-22, -4, -19, -17, 49, -11, 10
21, -9, 10, -2, 3, 27, -46
-12, 22, 6, -25, 28, 6, -8
0, 11, -6, -22, 58, 7, 4
->
-22, -4, -19, -17, 49, -11, 10
-12, 22, 6, -25, 28, 6, -8
0, 11, -6, -22, 58, 7, 4
21, -9, 10, -2, 3, 27, -46

31, 16
4, 17
-26, -20
41, 8
-10, -32
47, 30
28, 42
-50, -33
26, 42
-36, -15
9, -1
->
-50, -33
-36, -15
-26, -20
-10, -32
4, 17
9, -1
26, 42
28, 42
31, 16
41, 8
47, 30

16, 29
-46, 27
->
-46, 27
16, 29

-48, -48, 47, -28, -41, 36, -16
41, 43, -40, -37, 45, -46, -42
44, 45, 27, 41, -29, -46, -45
-41, 5, 45, -59, -51, -4, -36
-31, -44, -37, 49, 50, 38, 13
45, -47, -19, 26, -23, 40, 49
->
-48, -48, 47, -28, -41, 36, -16
-41, 5, 45, -59, -51, -4, -36
-31, -44, -37, 49, 50, 38, 13
41, 43, -40, -37, 45, -46, -42
44, 45, 27, 41, -29, -46, -45
45, -47, -19, 26, -23, 40, 49

-17, 20, -8
-4, -25, 16
-30, 11, -2
12, -7, -25
35, -46, -10
->
-30, 11, -2
-17, 20, -8
-4, -25, 16
12, -7, -25
35, -46, -10

6, -29, 3, 0, -21, -7, 11, -8, -15, -6, 34, 16, -7, -15, 1
10, -36, 4, 8, -45, -10, 9, -37, -25, 3, 35, 3, -12, -10, -3
21, -19, 18, 15, -28, 3, 25, -28, -10, 28, 39, 14, 5, 0, -4
1, 29, 31, 25, -15, 13, 32, -12, 23, 25, -5, -4, 53, 22, 16
-1, 21, -1, -4, 6, -4, -20, 0, 6, -11, -27, -26, 4, 16, -2
->
-1, 21, -1, -4, 6, -4, -20, 0, 6, -11, -27, -26, 4, 16, -2
1, 29, 31, 25, -15, 13, 32, -12, 23, 25, -5, -4, 53, 22, 16
6, -29, 3, 0, -21, -7, 11, -8, -15, -6, 34, 16, -7, -15, 1
10, -36, 4, 8, -45, -10, 9, -37, -25, 3, 35, 3, -12, -10, -3
21, -19, 18, 15, -28, 3, 25, -28, -10, 28, 39, 14, 5, 0, -4

-14, 3, -43, 48, -35, -3, 46, 32, -23, -21, 20, -9, -2
27, 0, 15, 10, 42, -19, 17, -41, 17, -13, -38, -1, 50
-29, -32, -16, -45, 24, -3, -8, -48, -52, 16, -36, 4, 46
38, 16, -8, -49, 51, 56, 5, 53, -9, 13, -34, -49, -20
->
-29, -32, -16, -45, 24, -3, -8, -48, -52, 16, -36, 4, 46
-14, 3, -43, 48, -35, -3, 46, 32, -23, -21, 20, -9, -2
27, 0, 15, 10, 42, -19, 17, -41, 17, -13, -38, -1, 50
38, 16, -8, -49, 51, 56, 5, 53, -9, 13, -34, -49, -20
---
44, -19, -25
-29, -36, -50
->
-29, -36, -50
44, -19, -25

16, -6, -10, 11, -6, 21, 7, 0, 22, 2, -2, 29, 8, 4
-9, 3, 13, -15, -1, 25, -46, 12, -22, 14, 1, 0, -1, -2
-8, 6, -1, 5, 20, 31, 11, 9, 8, 9, 15, -33, 2, 16
-30, 1, 14, 18, 12, -25, -37, -5, 17, 3, -26, 16, -2, 5
-10, 5, 13, 0, 2, -3, -39, 7, 15, -12, 6, 0, -12, 1
->
16, -6, -10, 11, -6, 21, 7, 0, 22, 2, -2, 29, 8, 4
-30, 1, 14, 18, 12, -25, -37, -5, 17, 3, -26, 16, -2, 5
-9, 3, 13, -15, -1, 25, -46, 12, -22, 14, 1, 0, -1, -2
-10, 5, 13, 0, 2, -3, -39, 7, 15, -12, 6, 0, -12, 1
-8, 6, -1, 5, 20, 31, 11, 9, 8, 9, 15, -33, 2, 16

31, -12, 9, 12, 13, -1, 9, 14, -7, 8, 21, 15, 9, -4, 2
44, 12, 10, 10, -4, 38, 6, 15, 3, 13, 12, 44, 9, 19, 7
17, 6, 18, 6, 1, 20, 3, 11, 4, 3, 10, 25, 6, 2, 0
->
31, -12, 9, 12, 13, -1, 9, 14, -7, 8, 21, 15, 9, -4, 2
17, 6, 18, 6, 1, 20, 3, 11, 4, 3, 10, 25, 6, 2, 0
44, 12, 10, 10, -4, 38, 6, 15, 3, 13, 12, 44, 9, 19, 7

-42, -21, 16, 22, 18, 41, 34, 29, 29, 14, 27, -1
-24, 34, 12, 15, -25, 16, 17, 39, -9, -22, 8, 8
-38, -31, 9, 25, 4, 8, 28, 40, 2, 6, 22, 5
19, 58, 16, -7, 1, 33, 19, 2, 32, -2, 12, 4
->
-38, -31, 9, 25, 4, 8, 28, 40, 2, 6, 22, 5
-42, -21, 16, 22, 18, 41, 34, 29, 29, 14, 27, -1
-24, 34, 12, 15, -25, 16, 17, 39, -9, -22, 8, 8
19, 58, 16, -7, 1, 33, 19, 2, 32, -2, 12, 4

56, 44, 47, -5, 0, -37, -10, -17, -5, -18, -3
1, -16, 12, 27, -29, -19, 55, 38, 27, -32, 29
40, 40, 41, 6, 13, -33, -22, -32, 6, -11, 6
1, -6, -11, -5, -40, 29, 14, 9, -6, 27, -4
->
1, -16, 12, 27, -29, -19, 55, 38, 27, -32, 29
1, -6, -11, -5, -40, 29, 14, 9, -6, 27, -4
40, 40, 41, 6, 13, -33, -22, -32, 6, -11, 6
56, 44, 47, -5, 0, -37, -10, -17, -5, -18, -3

14, -7, 27, 14, 0
49, 17, -22, -16, -47
15, 40, -28, -39, -21
-23, -25, 57, 35, 36
-18, -50, 20, 47, 19
-46, -15, 15, 12, 42
->
-18, -50, 20, 47, 19
-23, -25, 57, 35, 36
-46, -15, 15, 12, 42
14, -7, 27, 14, 0
49, 17, -22, -16, -47
15, 40, -28, -39, -21

11, -46, -12, 14, 20, -26, -42, 15
45, -6, -7, 30, 25, 6, 14, 48
36, -5, 45, 40, -10, 34, 28, 4
24, -13, -6, 5, -26, -12, -32, -47
-41, -18, -9, -9, 31, -10, 21, 34
-15, -36, 0, 39, 10, 12, 27, -39
->
11, -46, -12, 14, 20, -26, -42, 15
-15, -36, 0, 39, 10, 12, 27, -39
-41, -18, -9, -9, 31, -10, 21, 34
24, -13, -6, 5, -26, -12, -32, -47
45, -6, -7, 30, 25, 6, 14, 48
36, -5, 45, 40, -10, 34, 28, 4

0, 8, -5, 12, -5, -22, -30, 26, -30, -11, 46
0, 0, 0, 0, -1, 0, 0, 1, 0, -1, -1
-1, 11, 8, -2, 14, 16, -6, -18, 4, -4, -21
->
0, 0, 0, 0, -1, 0, 0, 1, 0, -1, -1
0, 8, -5, 12, -5, -22, -30, 26, -30, -11, 46
-1, 11, 8, -2, 14, 16, -6, -18, 4, -4, -21
---
61, 11, 12, 14, 27
8, -5, 34, -33, -61
-23, 47, 14, 39, 56
->
11, 12
-5, 34

-30, -54, 34
5, -7, 25
->
-54, 34
-7, 25

9, -38, -18
-40, -29, -43
6, -18, -3
->
-38, -18
-29, -43

-1, 14, 61, -15
1, 3, 61, -15
8, -16, 61, -15
->
14, 61
3, 61

-12, -45, 52
37, 25, -46
34, 13, 49
->
-45, 52
25, -46

40, 30, -23
-11, 1, 46
-6, 8, 42
->
30, -23
1, 46

-43, 40, 32, 47
28, 39, 52, -40
26, -27, -24, 16
25, 45, 23, -44
->
40, 32
39, 52

20, 21, 45, -18, 15
20, 3, 6, 50, 0
-4, 13, -5, 11, 16
-3, 6, -2, 9, 13
7, 26, 25, -1, 19
->
21, 45
3, 6
